Below are the code and all the weights of a small trained network. Each question names an input and a target symbol and asks about switching units off, where a switched-off unit gives its printed mean instead of its output.

import numpy as np


def w(rows, s, z=0):
    codes = np.array(rows[::2]) - 128.0
    scale = np.full(codes.shape[1], s)
    scale[-1] = z or s
    return codes * scale


def f(y):
    return np.maximum(y, 0)


def softmax(a):
    e = np.exp(a - a.max(-1, keepdims=True))
    return e / e.sum(-1, keepdims=True)


def log_softmax(a):
    a = a - a.max(-1, keepdims=True)
    return a - np.log(np.exp(a).sum(-1, keepdims=True))


def net(x, mask):
    ids = ['ΓΞΦΨΩαβδεζηθλμστ'.index(c) for c in x.split()]
    T = len(ids)
    res = E[ids] + P[:T]
    q, k, v = (res @ M[0].T for M in (Q, K, V))
    z = softmax(np.where(np.tri(T) > 0, q @ k.T / 3**0.5, -1e9)) @ v
    res = res + np.where(mask[0], z, O[0][:, -1]) @ O[0][:, :-1]
    y = f(res @ A[0][:, :-1].T + A[0][:, -1])
    res = res + np.where(mask[1:25], y, B[0][:, -1]) @ B[0][:, :-1]
    return log_softmax(res[-1] @ U[:, :-1].T + U[:, -1])


Q, K, V, O, A, B = {}, {}, {}, {}, {}, {}
E = w([
[40,183,43],'Γ',
[81,100,219],'Ξ',
[86,153,122],'Φ',
[117,185,189],'Ψ',
[76,152,129],'Ω',
[84,155,122],'α',
[76,158,127],'β',
[204,155,167],'δ',
[145,126,108],'ε',
[148,214,128],'ζ',
[157,168,77],'η',
[195,57,162],'θ',
[173,113,67],'λ',
[89,97,3],'μ',
[118,34,111],'σ',
[59,7,147],'τ',
],0.0076)
P = w([
[31,251,61],'0',
[41,219,48],'1',
[47,181,16],'2',
[86,139,24],'3',
[107,122,37],'4',
[146,117,39],'5',
[139,110,48],'6',
[167,114,42],'7',
[135,122,53],'8',
[120,158,67],'9',
],0.0011)
Q[0] = w([
[123,69,99],'H0',
[82,176,5],'H0',
[201,200,179],'H0',
],0.03)
K[0] = w([
[89,62,82],'H0',
[228,73,62],'H0',
[145,254,138],'H0',
],0.027)
V[0] = w([
[216,119,1],'H0',
[197,96,102],'H0',
[35,25,119],'H0',
],0.0083)
O[0] = w([
[254,130,26,251],'H0',
[164,169,82,136],'H0',
[25,37,48,163],'H0',
],0.0079,0.0015)
A[0] = w([
[136,127,195,253],'N0',
[178,70,183,137],'N1',
[184,188,173,217],'N2',
[147,67,157,161],'N3',
[84,147,109,91],'N4',
[113,46,112,180],'N5',
[180,68,186,135],'N6',
[144,178,111,84],'N7',
[192,150,182,79],'N8',
[190,205,111,90],'N9',
[72,225,123,116],'N10',
[111,166,183,199],'N11',
[68,95,168,50],'N12',
[176,105,148,196],'N13',
[108,183,38,107],'N14',
[112,111,144,92],'N15',
[59,254,98,100],'N16',
[130,127,130,117],'N17',
[146,107,147,143],'N18',
[200,46,203,136],'N19',
[29,122,204,106],'N20',
[147,132,126,113],'N21',
[97,175,127,123],'N22',
[134,150,120,107],'N23',
],0.011,0.0042)
B[0] = w([
[56,231,169,216],'N0',
[178,143,61,149],'N1',
[181,201,246,255],'N2',
[170,78,128,156],'N3',
[94,99,90,147],'N4',
[93,62,80,221],'N5',
[177,143,55,150],'N6',
[133,71,116,157],'N7',
[83,132,42,170],'N8',
[128,24,137,212],'N9',
[65,65,136,182],'N10',
[53,170,148,199],'N11',
[168,184,67,153],'N12',
[150,86,173,189],'N13',
[220,160,95,231],'N14',
[139,155,122,134],'N15',
[99,4,113,198],'N16',
[126,128,130,128],'N17',
[145,140,109,139],'N18',
[197,151,33,157],'N19',
[86,224,56,182],'N20',
[122,117,140,139],'N21',
[92,106,135,155],'N22',
[129,106,124,139],'N23',
],0.035,0.0043)
U = w([
[237,71,175,120],'Γ',
[127,144,121,37],'Ξ',
[191,224,176,201],'Φ',
[105,140,121,59],'Ψ',
[115,3,83,143],'Ω',
[118,114,135,133],'α',
[84,170,175,193],'β',
[76,59,218,135],'δ',
[61,120,124,229],'ε',
[217,152,56,176],'ζ',
[128,138,120,26],'η',
[115,192,93,29],'θ',
[126,125,151,168],'λ',
[97,137,123,52],'μ',
[127,150,128,2],'σ',
[110,119,51,90],'τ',
],0.0052,0.0055)

Each question gives the input, a string of symbols that net reads in full, and the target symbol t.
The units are the heads (3 rows each of Q, K, V and O) and the neurons (one row each of A and B). Each row of codes is followed by its name. A weight is (code - 128) times the scale printed after its matrix; where a second scale follows, it is the last column's (O, A, B and U).
mask holds one flag per unit, heads first, then neurons. A switched-off unit (its flag False) gives its mean, the last column of its rows in O or B, instead of its output. The means were averaged over made-up inputs and are rounded, as every weight is.
A unit's drop is (log p(t) with every unit on - log p(t) with that unit switched off) / (log p(t) with every unit on - log p(t) with every unit switched off).
The circuit of an input: a set's keep is (log p(t) with only the set's units on - log p(t) with every unit switched off) / (log p(t) with every unit on - log p(t) with every unit switched off). Starting from the 12 units with the biggest drops (on a tie, the unit counted first), units are removed one at a time, each time the one whose removal leaves the highest keep (on an exact tie, the one counted first), for as long as the keep stays at least 0.8.
units of the circuit, in order: the units of the circuit, biggest drop first
top k neurons: the k neurons with the biggest drops, biggest first
drop of u: that unit's drop, to one decimal
input δ Ψ μ, target ζ: units of the circuit, in order -> [N14, H0]
input τ μ δ β σ α, target Ω: units of the circuit, in order -> [H0, N2]
input δ β Ω, target δ: top 3 neurons -> [N16, N10, N14]
input Ψ ζ σ Φ, target Ω: units of the circuit, in order -> [H0, N2, N0]
input β β ζ μ β α μ ζ Γ, target ζ: top 4 neurons -> [N14, N9, N13, N11]
input β β ζ μ Ω δ α τ Ξ, target θ: units of the circuit, in order -> [H0, N20, N0, N12]
input η σ Ω, target Ω: units of the circuit, in order -> [H0, N2, N0]
input Γ σ β Ω β, target Ω: units of the circuit, in order -> [H0, N2]
input τ Ψ μ Γ, target Ω: top 2 neurons -> [N16, N2]
input δ β β λ δ β β Ξ, target θ: top 2 neurons -> [N20, N0]
input ζ β ε β μ λ Γ β, target Γ: top 2 neurons -> [N0, N20]
input α δ Ψ, target β: top 2 neurons -> [N0, N2]
input τ Ψ β, target τ: top neuron -> [N20]
input β Ψ β Ξ β Ξ Γ β τ σ, target τ: top 4 neurons -> [N20, N12, N9, N16]
input ζ Γ β β β β δ ζ Ω, target β: top neuron -> [N9]
input Ψ ζ ζ β Ξ ε, target Φ: drop of H0 -> 0.5
input β θ λ η σ, target Ω: drop of N23 -> 0.0
input β δ β ζ η Φ α δ Γ, target Ω: drop of N0 -> 0.1
input β Γ Φ, target ε: drop of N2 -> 0.3
